Below is a small trained network, with its code and all its weights. Each question gives an input and a class and asks what happens when units are switched off, that is, made to give their printed mean instead of their output.

import numpy as np


def w(rows, s, z=0):
    codes = np.array(rows[::2]) - 128.0
    scale = np.full(codes.shape[1], s)
    scale[-1] = z or s
    return codes * scale


def norm(h):
    return h / np.sqrt((h * h).mean(-1, keepdims=True) + 1e-5)


def f(y):
    return y / 2 * (1 + np.tanh(0.7978845608 * (y + 0.044715 * y**3)))


def log_softmax(a):
    a = a - a.max(-1, keepdims=True)
    return a - np.log(np.exp(a).sum(-1, keepdims=True))


def net(x, mask):
    res = np.array(x, float).reshape(1, 7) / 4 @ E
    u = 0
    for l in range(2):
        y = f(norm(res) @ A[l][:, :-1].T + A[l][:, -1])
        res = res + np.where(mask[u : u + 8], y, B[l][:, -1]) @ B[l][:, :-1]
        u += 8
    return log_softmax(norm(res)[-1] @ U[:, :-1].T + U[:, -1])


A, B = {}, {}
E = w([
[101,192,65,163,129,126,144,160,201,91,114,99],'x0',
[68,213,125,163,142,35,104,86,85,133,132,194],'x1',
[205,103,84,147,109,127,149,162,14,32,2,124],'x2',
[123,113,126,93,82,83,78,233,132,239,93,111],'x3',
[133,118,141,124,115,107,124,128,140,106,136,133],'x4',
[33,57,52,14,184,124,51,176,77,42,190,143],'x5',
[186,179,109,41,143,69,159,78,92,136,169,21],'x6',
],0.009)
A[0] = w([
[134,141,93,146,137,199,117,31,129,82,139,127,41],'L0N0',
[134,124,172,134,69,142,162,99,174,133,100,128,118],'L0N1',
[85,180,73,146,125,119,156,178,194,67,86,110,145],'L0N2',
[162,84,151,99,80,172,129,144,185,84,128,113,1],'L0N3',
[110,69,102,79,152,137,75,140,154,119,159,146,10],'L0N4',
[147,54,185,118,117,127,111,85,60,148,139,169,84],'L0N5',
[151,88,101,96,90,174,147,113,138,131,142,77,84],'L0N6',
[124,122,144,120,121,139,133,141,172,142,247,145,50],'L0N7',
],0.012,0.0061)
B[0] = w([
[112,73,166,139,148,55,240,178,177,33,166,156,191],'L0N0',
[161,168,132,143,137,190,146,90,116,166,114,134,215],'L0N1',
[108,121,150,153,76,165,99,129,77,152,222,88,254],'L0N2',
[88,142,18,112,157,136,206,174,65,188,162,228,171],'L0N3',
[193,138,121,157,126,183,100,50,113,178,125,126,199],'L0N4',
[80,157,107,176,52,156,116,172,119,111,255,71,208],'L0N5',
[70,201,21,86,163,146,188,159,107,143,119,152,186],'L0N6',
[77,104,168,182,221,62,110,214,136,149,78,93,214],'L0N7',
],0.012,0.0064)
A[1] = w([
[43,72,119,193,101,199,107,153,177,125,106,220,111],'L1N0',
[99,155,84,111,52,134,99,155,114,197,145,110,206],'L1N1',
[131,91,105,73,58,86,70,166,159,202,37,126,10],'L1N2',
[173,82,61,146,66,129,138,161,55,41,53,103,129],'L1N3',
[108,109,128,65,134,137,132,90,253,178,201,155,25],'L1N4',
[58,194,103,162,97,11,116,65,84,125,131,199,3],'L1N5',
[53,49,53,63,176,135,25,132,135,53,151,131,135],'L1N6',
[135,182,99,72,166,77,147,119,141,131,154,52,254],'L1N7',
],0.011,0.0051)
B[1] = w([
[205,190,142,32,141,89,68,172,73,50,90,69,220],'L1N0',
[122,92,158,162,145,116,225,98,115,39,165,162,250],'L1N1',
[154,87,112,147,127,86,206,147,239,47,163,146,151],'L1N2',
[44,93,169,180,209,87,46,121,142,219,106,107,205],'L1N3',
[5,79,57,155,166,122,121,77,61,151,17,61,149],'L1N4',
[144,56,17,54,156,197,215,238,105,205,101,145,173],'L1N5',
[206,176,138,165,73,139,180,60,217,198,115,154,214],'L1N6',
[165,144,185,82,98,137,49,150,82,82,132,169,205],'L1N7',
],0.013,0.011)
U = w([
[9,111,170,161,223,71,71,134,149,209,69,73,112],'0',
[155,113,37,63,170,190,219,211,100,187,125,139,90],'1',
[159,135,192,139,164,125,131,153,137,112,153,176,242],'2',
[102,151,180,164,55,161,118,161,112,141,242,46,97],'3',
[200,165,158,138,61,153,174,22,216,172,37,141,114],'4',
[143,62,181,130,149,62,225,120,203,14,110,154,68],'5',
[196,173,191,15,119,94,32,154,79,55,81,133,56],'6',
[83,73,98,111,50,145,109,103,129,75,116,74,2],'7',
],0.012)

Each question gives the input, the list of numbers given to net, and the class t.
The units are the neurons (one row each of A and B). Each row of codes is followed by its name. A weight is (code - 128) times the scale printed after its matrix; where a second scale follows, it is the last column's (A, B and U).
mask holds one flag per neuron, layer by layer. A switched-off neuron (its flag False) gives its mean, the last column of its row in B, instead of its output. The means were averaged over made-up inputs and are rounded, as every weight is.
A unit's drop is (log p(t) with every unit on - log p(t) with that unit switched off) / (log p(t) with every unit on - log p(t) with every unit switched off).
The circuit of an input: a set's keep is (log p(t) with only the set's units on - log p(t) with every unit switched off) / (log p(t) with every unit on - log p(t) with every unit switched off). Starting from the 12 units with the biggest drops (on a tie, the unit counted first), units are removed one at a time, each time the one whose removal leaves the highest keep (on an exact tie, the one counted first), for as long as the keep stays at least 0.8.
units of the circuit, in order: the units of the circuit, biggest drop first
unit that matters most: the unit with the biggest drop
top k neurons: the k neurons with the biggest drops, biggest first
k most important neurons of layer l: the k neurons of layer l with the biggest drops, biggest first
input [-3,5,8,-4,-3,2,-1], class 0: units of the circuit, in order : [L1N3]
input [-3,5,-6,8,6,1,5], class 5: 2 most important neurons of layer 1 : [L1N2, L1N3]
input [1,8,2,3,-8,5,8], class 1: 3 most important neurons of layer 1 : [L1N5, L1N0, L1N6]
input [4,4,-7,-4,2,-1,-7], class 0: top 3 neurons : [L1N7, L1N4, L1N1]
input [-8,0,4,-2,6,-6,5], class 3: top 3 neurons : [L0N5, L1N6, L1N0]
input [-2,3,4,5,6,2,5], class 2: top 4 neurons : [L1N7, L1N3, L1N0, L1N2]
input [6,7,-8,4,2,-5,3], class 0: 2 most important neurons of layer 1 : [L1N4, L1N6]
input [8,8,5,-5,4,8,7], class 1: 2 most important neurons of layer 1 : [L1N5, L1N0]
input [5,-6,-4,-2,-2,4,8], class 6: top 3 neurons : [L1N7, L1N5, L0N5]
input [8,-3,4,-5,-6,-1,8], class 3: 2 most important neurons of layer 0 : [L0N2, L0N7]
input [-1,4,5,-6,0,0,-7], class 6: top 2 neurons : [L1N0, L1N1]
input [-7,7,1,0,6,4,3], class 1: top 3 neurons : [L1N5, L0N2, L1N3]
input [-4,-1,5,2,-6,-3,8], class 6: top 2 neurons : [L1N7, L0N2]
input [-2,-3,7,-7,-6,1,0], class 0: unit that matters most : L1N3
input [8,5,2,0,-6,-6,1], class 3: top 2 neurons : [L0N2, L1N6]
input [6,-2,6,8,8,5,5], class 2: units of the circuit, in order : [L1N7, L1N3, L1N1, L0N2]
input [-1,5,6,-5,3,4,-5], class 0: top 3 neurons : [L1N3, L1N1, L1N7]
input [1,5,4,-5,-1,1,-3], class 1: top 4 neurons : [L1N5, L1N1, L1N7, L0N7]
input [4,4,7,-2,1,-6,-3], class 0: 2 most important neurons of layer 1 : [L1N3, L1N6]
input [5,8,1,2,7,4,6], class 1: unit that matters most : L1N5
